Below is a small trained network, with its code and all its weights. Each question gives an input and a class and asks what happens when units are switched off, that is, made to give their printed mean instead of their output.

import numpy as np


def w(rows, s, z=0):
    codes = np.array(rows[::2]) - 128.0
    scale = np.full(codes.shape[1], s)
    scale[-1] = z or s
    return codes * scale


def norm(h):
    return h / np.sqrt((h * h).mean(-1, keepdims=True) + 1e-5)


def f(y):
    return np.maximum(y, 0)


def log_softmax(a):
    a = a - a.max(-1, keepdims=True)
    return a - np.log(np.exp(a).sum(-1, keepdims=True))


def net(x, mask):
    res = np.array(x, float).reshape(1, 8) / 4 @ E
    u = 0
    for l in range(3):
        y = f(norm(res) @ A[l][:, :-1].T + A[l][:, -1])
        res = res + np.where(mask[u : u + 12], y, B[l][:, -1]) @ B[l][:, :-1]
        u += 12
    return log_softmax(norm(res)[-1] @ U[:, :-1].T + U[:, -1])


A, B = {}, {}
E = w([
[84,91,202,157,149,108,143,179,151,102],'x0',
[128,128,130,131,126,128,128,124,130,130],'x1',
[150,167,147,11,229,100,164,52,177,67],'x2',
[184,134,131,184,222,135,83,143,73,126],'x3',
[129,123,127,135,127,127,133,119,131,132],'x4',
[117,180,189,125,121,169,148,100,114,155],'x5',
[226,118,127,130,109,173,173,167,176,121],'x6',
[62,126,58,150,213,182,197,139,172,185],'x7',
],0.011)
A[0] = w([
[105,130,169,186,164,107,157,190,135,86,61],'L0N0',
[96,173,174,108,91,90,78,146,53,94,148],'L0N1',
[107,64,195,124,132,111,141,179,157,109,72],'L0N2',
[140,41,36,128,149,91,63,97,141,97,103],'L0N3',
[73,88,101,48,16,138,132,146,191,118,3],'L0N4',
[119,180,238,187,119,193,176,43,120,165,37],'L0N5',
[123,118,105,114,189,140,136,154,187,184,140],'L0N6',
[219,73,150,88,98,114,116,155,103,124,78],'L0N7',
[113,122,131,189,74,185,62,165,151,139,82],'L0N8',
[128,35,65,161,131,68,140,164,170,47,75],'L0N9',
[170,156,2,135,86,113,124,52,108,119,78],'L0N10',
[141,160,151,46,188,102,148,95,155,76,180],'L0N11',
],0.0096,0.0048)
B[0] = w([
[138,89,111,113,135,142,80,126,195,165,167],'L0N0',
[53,146,41,157,120,169,130,134,177,84,210],'L0N1',
[123,67,137,97,137,187,49,134,169,167,170],'L0N2',
[94,217,178,108,128,172,166,129,50,126,186],'L0N3',
[130,254,228,217,175,91,162,55,199,208,187],'L0N4',
[108,194,136,33,120,118,130,250,71,90,183],'L0N5',
[101,164,83,161,66,124,92,135,153,38,189],'L0N6',
[66,173,18,178,126,161,128,163,194,68,189],'L0N7',
[149,107,115,60,127,36,221,134,85,136,202],'L0N8',
[108,220,220,52,112,180,148,187,60,130,187],'L0N9',
[109,49,207,65,131,182,47,176,171,180,199],'L0N10',
[133,73,89,154,56,48,149,189,83,193,254],'L0N11',
],0.0087,0.0082)
A[1] = w([
[200,106,193,132,60,77,40,70,137,15,76],'L1N0',
[219,84,143,131,119,156,179,141,193,106,3],'L1N1',
[24,119,122,154,127,63,167,121,107,132,115],'L1N2',
[210,102,168,200,249,139,72,101,62,87,103],'L1N3',
[145,127,145,46,211,53,150,106,166,72,128],'L1N4',
[177,82,133,2,223,78,166,18,163,47,60],'L1N5',
[222,151,74,75,119,156,57,39,113,192,107],'L1N6',
[139,57,112,208,53,79,153,116,81,169,27],'L1N7',
[123,144,69,115,105,154,99,120,123,157,76],'L1N8',
[105,37,231,149,191,81,106,152,181,91,60],'L1N9',
[176,158,82,192,198,134,54,211,50,104,78],'L1N10',
[86,120,71,182,175,173,179,123,152,150,48],'L1N11',
],0.0092,0.0047)
B[1] = w([
[66,134,59,197,36,132,145,130,129,28,156],'L1N0',
[184,97,190,145,192,150,88,49,76,78,151],'L1N1',
[226,116,127,123,171,128,75,86,117,118,252],'L1N2',
[71,215,159,126,96,118,204,41,200,195,159],'L1N3',
[90,82,156,182,95,138,166,198,91,192,179],'L1N4',
[85,107,116,243,124,75,199,186,36,222,154],'L1N5',
[60,78,187,135,50,218,110,168,147,176,177],'L1N6',
[136,152,121,168,137,83,182,156,83,173,162],'L1N7',
[133,66,153,107,132,106,114,154,145,113,168],'L1N8',
[92,75,151,144,42,255,104,131,123,198,161],'L1N9',
[93,156,198,82,108,54,186,90,237,156,255],'L1N10',
[106,119,66,135,91,98,100,141,182,14,165],'L1N11',
],0.0099,0.0068)
A[2] = w([
[113,99,158,102,134,133,100,113,201,109,125],'L2N0',
[100,81,64,109,131,162,135,144,141,77,78],'L2N1',
[176,127,208,157,136,83,163,15,192,151,2],'L2N2',
[227,105,149,142,111,171,192,143,163,104,132],'L2N3',
[102,116,26,107,245,199,178,137,166,167,163],'L2N4',
[100,168,152,115,69,173,109,116,101,170,167],'L2N5',
[217,152,140,109,125,167,186,167,164,67,115],'L2N6',
[199,42,125,162,109,53,160,155,84,145,154],'L2N7',
[170,51,161,116,113,218,100,109,106,143,84],'L2N8',
[74,111,111,121,166,86,61,48,70,111,129],'L2N9',
[127,198,176,110,128,160,148,179,86,145,147],'L2N10',
[132,110,62,103,127,91,140,157,175,83,91],'L2N11',
],0.011,0.0037)
B[2] = w([
[187,130,73,127,115,116,93,137,134,165,185],'L2N0',
[160,184,132,125,107,150,89,125,116,134,157],'L2N1',
[162,178,101,146,147,83,88,117,151,156,174],'L2N2',
[94,116,144,136,173,146,89,8,76,158,180],'L2N3',
[104,112,155,140,23,119,123,127,123,54,173],'L2N4',
[140,71,127,111,186,115,160,162,165,113,255],'L2N5',
[108,128,122,106,186,135,107,61,79,113,187],'L2N6',
[132,180,34,134,147,190,144,137,93,170,213],'L2N7',
[123,126,100,144,163,150,54,164,159,133,163],'L2N8',
[198,145,130,148,183,204,140,64,125,112,180],'L2N9',
[175,116,106,77,188,89,117,151,98,82,234],'L2N10',
[227,162,87,142,104,105,107,144,108,113,175],'L2N11',
],0.012,0.0083)
U = w([
[138,146,96,118,137,118,102,157,136,127,248],'0',
[126,102,87,171,108,89,178,182,52,171,94],'1',
[95,134,98,163,51,114,113,123,156,2,104],'2',
[111,158,178,118,119,77,165,86,198,163,97],'3',
[127,128,155,47,156,117,124,181,85,66,81],'4',
[117,46,154,105,96,186,85,164,148,152,100],'5',
[132,112,122,143,189,155,84,36,83,115,98],'6',
[166,124,81,118,145,103,103,149,135,119,155],'7',
],0.014,0.012)

Each question gives the input, the list of numbers given to net, and the class t.
The units are the neurons (one row each of A and B). Each row of codes is followed by its name. A weight is (code - 128) times the scale printed after its matrix; where a second scale follows, it is the last column's (A, B and U).
mask holds one flag per neuron, layer by layer. A switched-off neuron (its flag False) gives its mean, the last column of its row in B, instead of its output. The means were averaged over made-up inputs and are rounded, as every weight is.
A unit's drop is (log p(t) with every unit on - log p(t) with that unit switched off) / (log p(t) with every unit on - log p(t) with every unit switched off).
The circuit of an input: a set's keep is (log p(t) with only the set's units on - log p(t) with every unit switched off) / (log p(t) with every unit on - log p(t) with every unit switched off). Starting from the 12 units with the biggest drops (on a tie, the unit counted first), units are removed one at a time, each time the one whose removal leaves the highest keep (on an exact tie, the one counted first), for as long as the keep stays at least 0.8.
units of the circuit, in order: the units of the circuit, biggest drop first
k most important neurons: the k neurons with the biggest drops, biggest first
top k neurons in layer l: the k neurons of layer l with the biggest drops, biggest first
input [-6,3,6,4,7,8,-5,5], class 4: units of the circuit, in order -> (L0N5 L2N4 L2N10)
input [3,7,1,-5,-7,5,-8,-3], class 6: top 2 neurons in layer 1 -> (L1N2 L1N10)
input [8,5,-2,5,-4,-2,-1,-6], class 5: units of the circuit, in order -> (L1N9)
input [-5,-7,2,4,4,8,-6,-7], class 4: units of the circuit, in order -> (L0N5 L2N5)
input [5,-1,7,8,5,-4,-8,6], class 3: units of the circuit, in order -> (L1N3 L0N1 L2N4)
input [-6,4,5,5,-2,1,7,-6], class 6: top 3 neurons in layer 1 -> (L1N1 L1N9 L1N11)
input [-2,1,4,7,-4,-3,5,-2], class 3: units of the circuit, in order -> (L1N10 L1N3)
input [1,-2,-6,2,3,2,8,6], class 6: top 2 neurons in layer 2 -> (L2N3 L2N6)
input [5,-3,-3,1,4,5,7,6], class 6: units of the circuit, in order -> (L2N3 L2N6 L0N11)
input [-7,-1,-6,4,0,-3,-8,-5], class 6: units of the circuit, in order -> (L2N9 L0N11)
input [-7,2,5,1,6,5,-2,0], class 5: units of the circuit, in order -> (L1N6 L0N10)
input [-8,-1,-6,-2,-3,-4,-7,-4], class 5: top 2 neurons in layer 0 -> (L0N10 L0N11)
input [6,5,5,8,-1,2,-7,8], class 2: 2 most important neurons -> (L2N4 L1N11)
input [6,-3,4,5,7,8,-6,5], class 4: units of the circuit, in order -> (L0N5 L2N4)
input [2,-5,-7,2,-7,7,1,-8], class 2: units of the circuit, in order -> (L1N0)
input [-1,6,-1,3,2,7,-6,8], class 2: units of the circuit, in order -> (L2N4 L1N11)
input [-7,-2,0,4,-6,0,7,3], class 5: 2 most important neurons -> (L1N6 L0N10)
input [-8,8,-7,-7,-7,-3,-7,2], class 5: 4 most important neurons -> (L0N10 L0N11 L1N10 L1N3)
input [-5,-4,-6,-7,6,2,-3,5], class 3: 3 most important neurons -> (L0N4 L0N11 L2N7)
input [8,-6,0,-3,-4,0,-1,-1], class 5: most important neuron -> (L1N9)
input [8,0,7,6,7,5,2,6], class 5: 2 most important neurons -> (L1N9 L0N8)
